Here is a tiny trained network, its code and every weight. The questions are about switching its units off for an input and a target symbol, where a switched-off unit gives its printed mean instead of its output.

import numpy as np


def w(rows, s, z=0):
    codes = np.array(rows[::2]) - 128.0
    scale = np.full(codes.shape[1], s)
    scale[-1] = z or s
    return codes * scale


def f(y):
    return y / 2 * (1 + np.tanh(0.7978845608 * (y + 0.044715 * y**3)))


def softmax(a):
    e = np.exp(a - a.max(-1, keepdims=True))
    return e / e.sum(-1, keepdims=True)


def log_softmax(a):
    a = a - a.max(-1, keepdims=True)
    return a - np.log(np.exp(a).sum(-1, keepdims=True))


def net(x, mask):
    ids = ['ΘΨαβεζλπστ'.index(c) for c in x.split()]
    T = len(ids)
    res = E[ids] + P[:T]
    u = 0
    for l in range(2):
        q, k, v = (res @ M[l].T for M in (Q, K, V))
        z = softmax(np.where(np.tri(T) > 0, q @ k.T / 2**0.5, -1e9)) @ v
        res = res + np.where(mask[u], z, O[l][:, -1]) @ O[l][:, :-1]
        u += 1
        y = f(res @ A[l][:, :-1].T + A[l][:, -1])
        res = res + np.where(mask[u : u + 12], y, B[l][:, -1]) @ B[l][:, :-1]
        u += 12
    return log_softmax(res[-1] @ U[:, :-1].T + U[:, -1])


Q, K, V, O, A, B = {}, {}, {}, {}, {}, {}
E = w([
[103,122,103,96,158,71],'Θ',
[67,126,106,118,129,161],'Ψ',
[138,140,112,53,174,85],'α',
[121,103,108,83,96,92],'β',
[86,132,102,64,151,197],'ε',
[182,166,117,5,135,193],'ζ',
[100,59,149,103,113,207],'λ',
[46,198,116,66,220,129],'π',
[21,40,176,102,109,113],'σ',
[80,43,206,169,226,64],'τ',
],0.013)
P = w([
[67,115,108,100,228,105],'0',
[182,74,86,42,121,153],'1',
[189,63,109,30,121,162],'2',
[224,66,151,26,145,135],'3',
[222,76,196,12,150,122],'4',
[208,72,213,3,156,131],'5',
[214,75,244,3,168,135],'6',
],0.0054)
Q[0] = w([
[83,145,241,113,109,122],'L0H1',
[75,75,100,4,187,141],'L0H1',
],0.012)
K[0] = w([
[126,150,120,165,144,123],'L0H1',
[105,115,250,75,162,150],'L0H1',
],0.017)
V[0] = w([
[88,61,148,155,133,10],'L0H1',
[182,63,185,225,209,233],'L0H1',
],0.011)
O[0] = w([
[171,100,110,167,159,181,250],'L0H1',
[88,140,7,107,63,110,152],'L0H1',
],0.015,0.0027)
A[0] = w([
[161,140,141,154,117,175,205],'L0N1',
[111,130,89,226,129,74,35],'L0N2',
[64,192,194,166,39,81,123],'L0N3',
[69,115,106,95,101,123,211],'L0N4',
[127,137,123,200,154,52,19],'L0N5',
[80,102,122,185,162,127,172],'L0N6',
[7,182,140,232,109,154,50],'L0N7',
[180,137,86,60,154,68,251],'L0N8',
[133,124,166,185,102,145,31],'L0N9',
[65,72,159,237,101,63,44],'L0N10',
[162,153,120,64,106,153,5],'L0N11',
[106,121,183,135,96,169,169],'L0N12',
],0.011,0.0024)
B[0] = w([
[138,85,159,46,169,26,147],'L0N1',
[40,170,224,93,86,245,136],'L0N2',
[173,2,168,104,14,94,149],'L0N3',
[104,55,186,230,246,145,182],'L0N4',
[1,146,85,239,24,165,120],'L0N5',
[212,75,31,179,118,76,157],'L0N6',
[167,150,186,166,196,15,121],'L0N7',
[60,42,159,172,94,217,254],'L0N8',
[159,210,153,36,63,18,117],'L0N9',
[188,67,142,15,87,161,128],'L0N10',
[124,75,106,214,151,33,188],'L0N11',
[142,146,205,90,213,106,151],'L0N12',
],0.0078,0.008)
Q[1] = w([
[212,2,217,62,154,249],'L1H1',
[151,169,159,88,94,171],'L1H1',
],0.01)
K[1] = w([
[113,88,105,135,253,12],'L1H1',
[135,113,68,59,95,146],'L1H1',
],0.015)
V[1] = w([
[47,179,84,79,193,168],'L1H1',
[178,206,110,248,170,64],'L1H1',
],0.016)
O[1] = w([
[14,193,88,3,145,77,94],'L1H1',
[123,124,92,237,205,10,2],'L1H1',
],0.0078,0.0063)
A[1] = w([
[83,166,123,179,154,99,102],'L1N1',
[134,98,85,103,238,132,139],'L1N2',
[122,214,89,147,137,191,73],'L1N3',
[152,121,163,209,138,167,85],'L1N4',
[143,95,69,102,83,107,19],'L1N5',
[106,157,124,103,74,180,76],'L1N6',
[56,51,189,153,146,111,101],'L1N7',
[156,163,75,164,105,148,55],'L1N8',
[157,99,2,107,114,148,149],'L1N9',
[141,133,76,139,165,11,141],'L1N10',
[175,192,195,144,93,95,88],'L1N11',
[127,182,69,83,96,47,3],'L1N12',
],0.0095,0.005)
B[1] = w([
[112,187,86,78,55,135,161],'L1N1',
[74,80,96,146,175,39,239],'L1N2',
[159,113,179,123,52,107,129],'L1N3',
[72,185,139,72,119,34,220],'L1N4',
[70,212,126,159,167,117,145],'L1N5',
[153,186,120,245,150,101,218],'L1N6',
[176,191,125,191,152,232,250],'L1N7',
[144,153,142,174,144,91,135],'L1N8',
[144,105,185,121,20,104,226],'L1N9',
[187,171,69,71,37,209,207],'L1N10',
[108,138,165,116,45,68,128],'L1N11',
[212,99,139,91,97,104,142],'L1N12',
],0.013,0.012)
U = w([
[117,133,155,172,208,104,105],'Θ',
[90,92,4,143,168,240,111],'Ψ',
[96,99,109,112,80,146,113],'α',
[188,11,83,87,220,177,255],'β',
[178,145,186,44,151,98,129],'ε',
[132,154,77,29,134,178,64],'ζ',
[1,141,115,102,171,181,101],'λ',
[35,236,169,42,138,151,141],'π',
[180,206,70,161,160,107,51],'σ',
[132,177,155,75,129,213,146],'τ',
],0.0054,0.007)

Each question gives the input, a string of symbols that net reads in full, and the target symbol t.
The units are the heads (2 rows each of Q, K, V and O) and the neurons (one row each of A and B). Each row of codes is followed by its name. A weight is (code - 128) times the scale printed after its matrix; where a second scale follows, it is the last column's (O, A, B and U).
mask holds one flag per unit, layer by layer, with each layer's heads first. A switched-off unit (its flag False) gives its mean, the last column of its rows in O or B, instead of its output. The means were averaged over made-up inputs and are rounded, as every weight is.
A unit's drop is (log p(t) with every unit on - log p(t) with that unit switched off) / (log p(t) with every unit on - log p(t) with every unit switched off).
The circuit of an input: a set's keep is (log p(t) with only the set's units on - log p(t) with every unit switched off) / (log p(t) with every unit on - log p(t) with every unit switched off). Starting from the 12 units with the biggest drops (on a tie, the unit counted first), units are removed one at a time, each time the one whose removal leaves the highest keep (on an exact tie, the one counted first), for as long as the keep stays at least 0.8.
units of the circuit, in order: the units of the circuit, biggest drop first
unit that matters most: the unit with the biggest drop
top k neurons: the k neurons with the biggest drops, biggest first
top k neurons in layer l: the k neurons of layer l with the biggest drops, biggest first
input ζ Θ σ ζ, target β: unit that matters most -> L0H1
input λ α Θ τ, target α: units of the circuit, in order -> [L1N9, L0H1]
input τ τ σ α β, target α: units of the circuit, in order -> [L0H1, L1N9]
input Θ Ψ τ π, target α: top 4 neurons in layer 1 -> [L1N9, L1N6, L1N10, L1N4]
input Ψ Ψ π Θ σ Θ ζ, target Ψ: top 3 neurons in layer 0 -> [L0N8, L0N7, L0N3]
input ζ ε ζ λ τ, target τ: top 4 neurons in layer 1 -> [L1N2, L1N9, L1N5, L1N4]
input Θ Ψ ζ ζ Θ σ ζ, target σ: top 2 neurons -> [L0N6, L0N8]
input ζ β Θ π λ π π, target π: top 2 neurons in layer 0 -> [L0N8, L0N3]
input β π τ Θ λ ζ Θ, target Θ: units of the circuit, in order -> [L1H1, L0N8, L1N10]
input σ Ψ ζ, target β: units of the circuit, in order -> [L0N1, L0H1]
input β σ ζ β σ, target Θ: top 2 neurons -> [L0N8, L1N4]
input Θ τ β Ψ Θ Θ Θ, target σ: units of the circuit, in order -> [L1H1, L0H1, L1N4]
input Θ ζ τ Θ Θ ζ, target σ: units of the circuit, in order -> [L1H1, L0H1, L0N6]
input λ λ ζ τ Θ, target λ: top 3 neurons in layer 0 -> [L0N4, L0N8, L0N3]
input λ ζ α, target Ψ: top 4 neurons -> [L0N4, L0N8, L1N4, L1N7]
input Ψ ζ Θ ε ζ λ, target Ψ: top 2 neurons -> [L0N4, L0N7]
input ζ π Ψ, target τ: top neuron -> [L0N3]
input τ π Θ Θ, target α: top 4 neurons in layer 1 -> [L1N9, L1N4, L1N7, L1N3]
input β τ ζ π, target Θ: top 2 neurons in layer 1 -> [L1N10, L1N4]
input ζ σ ζ Θ Θ, target τ: units of the circuit, in order -> [L1H1, L1N2]
